Below is a small trained network, with its code and all its weights. Each question gives an input and a class and asks what happens when units are switched off, that is, made to give their printed mean instead of their output.

import numpy as np


def w(rows, s, z=0):
    codes = np.array(rows[::2]) - 128.0
    scale = np.full(codes.shape[1], s)
    scale[-1] = z or s
    return codes * scale


def f(y):
    return np.maximum(y, 0)


def log_softmax(a):
    a = a - a.max(-1, keepdims=True)
    return a - np.log(np.exp(a).sum(-1, keepdims=True))


def net(x, mask):
    res = np.array(x, float).reshape(1, 7) / 4 @ E
    y = f(res @ A[0][:, :-1].T + A[0][:, -1])
    res = res + np.where(mask, y, B[0][:, -1]) @ B[0][:, :-1]
    return log_softmax(res[-1] @ U[:, :-1].T + U[:, -1])


A, B = {}, {}
E = w([
[194,65,133,114,134,64,180,123,248,162,125],'x0',
[135,127,117,125,138,133,127,131,120,138,104],'x1',
[108,143,39,173,103,92,140,75,141,9,57],'x2',
[124,131,147,151,140,100,130,127,119,126,137],'x3',
[115,119,114,147,139,117,121,122,126,144,134],'x4',
[111,41,122,84,23,68,149,151,41,147,99],'x5',
[136,130,134,146,138,114,127,126,116,129,124],'x6',
],0.012)
A[0] = w([
[69,125,68,178,118,162,138,126,109,2,49,159],'n1',
[201,100,82,134,158,111,169,99,229,101,94,164],'n2',
[138,138,142,174,124,145,112,126,91,135,144,138],'n3',
[71,107,174,133,82,161,109,181,28,145,153,198],'n4',
[90,221,141,161,132,183,87,168,108,107,182,153],'n5',
[152,115,181,121,138,150,159,205,128,246,180,212],'n6',
[134,145,169,109,147,189,147,180,73,204,179,204],'n7',
[76,190,159,130,141,170,114,131,64,130,118,182],'n8',
[130,210,128,175,219,196,119,128,215,114,148,254],'n9',
[169,60,134,116,89,38,152,169,153,126,82,130],'n10',
],0.0091,0.0073)
B[0] = w([
[60,138,102,151,142,140,211,106,96,71,187,221],'n1',
[140,145,187,194,122,95,150,149,182,108,165,198],'n2',
[99,130,117,102,145,164,122,137,130,115,104,153],'n3',
[122,113,111,88,83,69,104,133,80,115,30,207],'n4',
[112,136,89,86,139,211,106,64,139,139,99,204],'n5',
[142,102,170,6,196,164,94,163,113,208,130,230],'n6',
[127,133,108,97,152,124,64,163,148,198,52,216],'n7',
[65,133,104,132,113,177,92,91,113,107,73,200],'n8',
[128,186,178,172,223,217,105,95,170,106,104,251],'n9',
[163,105,63,100,134,73,217,77,184,163,147,182],'n10',
],0.011,0.02)
U = w([
[120,169,122,109,140,178,49,102,139,154,88,175],'0',
[94,99,110,71,75,76,62,187,72,113,68,162],'1',
[78,142,117,143,172,177,128,88,91,59,166,88],'2',
[79,140,79,138,36,73,160,132,1,73,148,179],'3',
[186,153,225,105,184,143,99,171,171,167,203,237],'4',
[200,78,117,60,144,79,140,162,134,179,167,106],'5',
[154,170,150,231,132,94,133,131,203,86,162,52],'6',
[148,87,56,164,46,65,170,90,175,115,164,5],'7',
],0.0096,0.0011)

Each question gives the input, the list of numbers given to net, and the class t.
The units are the neurons (one row each of A and B). Each row of codes is followed by its name. A weight is (code - 128) times the scale printed after its matrix; where a second scale follows, it is the last column's (A, B and U).
mask holds one flag per neuron, in row order. A switched-off neuron (its flag False) gives its mean, the last column of its row in B, instead of its output. The means were averaged over made-up inputs and are rounded, as every weight is.
A unit's drop is (log p(t) with every unit on - log p(t) with that unit switched off) / (log p(t) with every unit on - log p(t) with every unit switched off).
The circuit of an input: a set's keep is (log p(t) with only the set's units on - log p(t) with every unit switched off) / (log p(t) with every unit on - log p(t) with every unit switched off). Starting from all 10 units, units are removed one at a time, each time the one whose removal leaves the highest keep (on an exact tie, the one counted first), for as long as the keep stays at least 0.8.
circuit, biggest first: the units of the circuit, biggest drop first
most important unit: the unit with the biggest drop
top k neurons: the k neurons with the biggest drops, biggest first
drop of u: that unit's drop, to one decimal
input [2,1,0,-1,3,-5,0], class 4: most important unit -> n1
input [4,2,1,-1,4,7,-8], class 7: circuit, biggest first -> n6; n10
input [1,-8,2,2,1,-8,8], class 6: circuit, biggest first -> n6; n2
input [5,-2,1,1,3,6,-8], class 7: circuit, biggest first -> n6; n10
input [-6,-3,-4,4,5,2,-6], class 1: top 2 neurons -> n4; n9
input [1,-1,-5,1,-2,4,6], class 5: top 2 neurons -> n6; n8
input [0,-3,1,5,8,-5,5], class 2: top 2 neurons -> n7; n6
input [1,-6,-5,-3,5,0,-6], class 4: top 3 neurons -> n8; n6; n5
input [-7,6,-4,5,-4,2,-7], class 1: top 2 neurons -> n4; n9
input [1,-5,-1,4,-3,-1,-5], class 4: top 2 neurons -> n8; n4
input [6,2,-6,-8,-6,3,1], class 5: top 2 neurons -> n9; n10
input [0,7,-7,2,-6,6,0], class 1: top 2 neurons -> n4; n7
input [0,-8,8,0,-1,-4,4], class 2: top 2 neurons -> n1; n10
input [-7,3,0,-2,6,6,0], class 1: circuit, biggest first -> n4
input [-4,3,1,5,1,5,0], class 3: top 2 neurons -> n6; n7
input [2,-3,8,5,7,-5,0], class 6: drop of n2 -> 0.4
input [7,6,8,-2,8,-1,4], class 6: drop of n2 -> 0.5
input [2,7,1,-7,-3,7,-6], class 7: drop of n6 -> 0.3
